Here is a tiny trained network, its code and every weight. The questions are about switching its units off for an input and a class, where a switched-off unit gives its printed mean instead of its output.

import numpy as np


def w(rows, s, z=0):
    codes = np.array(rows[::2]) - 128.0
    scale = np.full(codes.shape[1], s)
    scale[-1] = z or s
    return codes * scale


def norm(h):
    return h / np.sqrt((h * h).mean(-1, keepdims=True) + 1e-5)


def f(y):
    return np.maximum(y, 0)


def log_softmax(a):
    a = a - a.max(-1, keepdims=True)
    return a - np.log(np.exp(a).sum(-1, keepdims=True))


def net(x, mask):
    res = np.array(x, float).reshape(1, 8) / 4 @ E
    u = 0
    for l in range(2):
        y = f(norm(res) @ A[l][:, :-1].T + A[l][:, -1])
        res = res + np.where(mask[u : u + 6], y, B[l][:, -1]) @ B[l][:, :-1]
        u += 6
    return log_softmax(norm(res)[-1] @ U[:, :-1].T + U[:, -1])


A, B = {}, {}
E = w([
[126,130,126,128,129,129,128],'x0',
[66,78,73,230,55,34,234],'x1',
[105,2,169,182,147,86,85],'x2',
[132,123,125,129,136,128,129],'x3',
[129,129,131,126,125,127,124],'x4',
[130,132,125,137,123,125,125],'x5',
[128,85,27,55,62,150,112],'x6',
[128,128,114,127,143,124,126],'x7',
],0.0094)
A[0] = w([
[117,192,181,153,157,107,196,205],'L0N1',
[134,82,231,167,201,123,92,148],'L0N2',
[174,151,150,89,118,196,176,161],'L0N3',
[112,10,122,155,120,126,66,197],'L0N4',
[147,160,122,70,160,156,50,255],'L0N5',
[117,144,72,121,81,106,230,178],'L0N6',
],0.012,0.0064)
B[0] = w([
[174,176,149,99,169,95,232,215],'L0N1',
[125,189,188,155,133,194,23,214],'L0N2',
[158,62,147,181,151,162,151,194],'L0N3',
[23,89,154,139,182,38,163,216],'L0N4',
[151,198,185,160,176,95,190,251],'L0N5',
[160,125,136,127,153,226,8,224],'L0N6',
],0.012)
A[1] = w([
[119,63,150,178,172,111,158,253],'L1N1',
[195,204,133,109,85,107,169,115],'L1N2',
[101,119,187,126,157,76,102,74],'L1N3',
[160,203,139,155,170,175,130,216],'L1N4',
[123,134,4,89,74,180,156,58],'L1N5',
[102,98,141,130,143,123,94,95],'L1N6',
],0.014,0.0031)
B[1] = w([
[203,135,103,103,83,159,177,192],'L1N1',
[34,81,124,163,80,111,129,179],'L1N2',
[139,190,118,110,97,168,167,181],'L1N3',
[102,27,16,104,67,95,132,251],'L1N4',
[168,171,149,110,125,174,5,137],'L1N5',
[159,138,80,94,139,89,145,152],'L1N6',
],0.012,0.018)
U = w([
[148,203,159,150,171,104,228,82],'0',
[101,89,75,117,106,91,148,64],'1',
[137,197,148,157,152,181,4,252],'2',
],0.016,0.003)

Each question gives the input, the list of numbers given to net, and the class t.
The units are the neurons (one row each of A and B). Each row of codes is followed by its name. A weight is (code - 128) times the scale printed after its matrix; where a second scale follows, it is the last column's (A, B and U).
mask holds one flag per neuron, layer by layer. A switched-off neuron (its flag False) gives its mean, the last column of its row in B, instead of its output. The means were averaged over made-up inputs and are rounded, as every weight is.
A unit's drop is (log p(t) with every unit on - log p(t) with that unit switched off) / (log p(t) with every unit on - log p(t) with every unit switched off).
The circuit of an input: a set's keep is (log p(t) with only the set's units on - log p(t) with every unit switched off) / (log p(t) with every unit on - log p(t) with every unit switched off). Starting from all 12 units, units are removed one at a time, each time the one whose removal leaves the highest keep (on an exact tie, the one counted first), for as long as the keep stays at least 0.8.
units of the circuit, in order: the units of the circuit, biggest drop first
top k neurons: the k neurons with the biggest drops, biggest first
top k neurons in layer l: the k neurons of layer l with the biggest drops, biggest first
input [-1,5,6,3,1,1,0,8], class 0: units of the circuit, in order	[L1N4]
input [7,3,0,2,-2,-1,3,0], class 2: top 3 neurons	[L0N6, L1N4, L0N5]
input [0,-4,5,6,-4,0,0,-8], class 2: top 2 neurons	[L0N2, L0N1]
input [-7,8,-4,3,2,-4,1,-2], class 2: top 2 neurons	[L0N5, L0N4]
input [-3,-3,6,-7,-8,-3,3,-1], class 0: units of the circuit, in order	[L0N4, L1N4]
input [-3,7,-1,-7,-2,-5,-8,4], class 1: top 3 neurons in layer 0	[L0N4, L0N5, L0N6]
input [-3,-7,-3,1,-1,5,3,-4], class 1: top 2 neurons	[L1N4, L0N4]
input [-6,-5,-2,-1,-3,-5,-1,1], class 0: top 3 neurons	[L0N5, L0N6, L0N3]
input [0,2,-8,-8,-1,6,0,5], class 1: top 2 neurons	[L1N4, L0N2]
input [1,8,4,-6,-5,-3,0,5], class 0: top 4 neurons in layer 1	[L1N4, L1N2, L1N1, L1N3]
input [2,-6,-3,-5,-7,8,4,8], class 1: top 4 neurons	[L1N4, L0N4, L0N1, L1N2]
input [0,5,-6,7,-7,4,-7,5], class 1: top 2 neurons	[L0N5, L1N4]
input [-8,-8,4,-4,-8,-3,1,7], class 0: top 3 neurons in layer 0	[L0N5, L0N6, L0N4]
input [1,8,8,3,4,6,-1,8], class 0: top 2 neurons in layer 1	[L1N4, L1N2]
input [2,-1,5,-3,-3,3,-7,2], class 2: units of the circuit, in order	[L0N2]
input [3,-8,-7,-2,7,-4,0,0], class 0: top 3 neurons in layer 0	[L0N5, L0N6, L0N3]
input [-6,-6,-8,-1,1,6,3,-1], class 1: top 2 neurons in layer 0	[L0N1, L0N4]
input [-2,-7,-2,2,-2,-8,-2,0], class 0: top 2 neurons	[L0N5, L0N6]
input [2,-5,-8,1,-7,-6,1,0], class 1: top 2 neurons in layer 0	[L0N4, L0N1]
input [-5,1,-6,1,-3,-5,4,-7], class 2: units of the circuit, in order	[L0N6]
input [7,-5,-8,-4,4,-8,4,2], class 1: top 2 neurons	[L1N4, L0N1]
input [-8,-8,0,-8,-7,-7,-5,0], class 0: top 4 neurons	[L0N5, L0N6, L1N5, L0N3]
input [-7,0,4,-2,7,-7,-7,-5], class 2: top 2 neurons	[L0N2, L0N5]
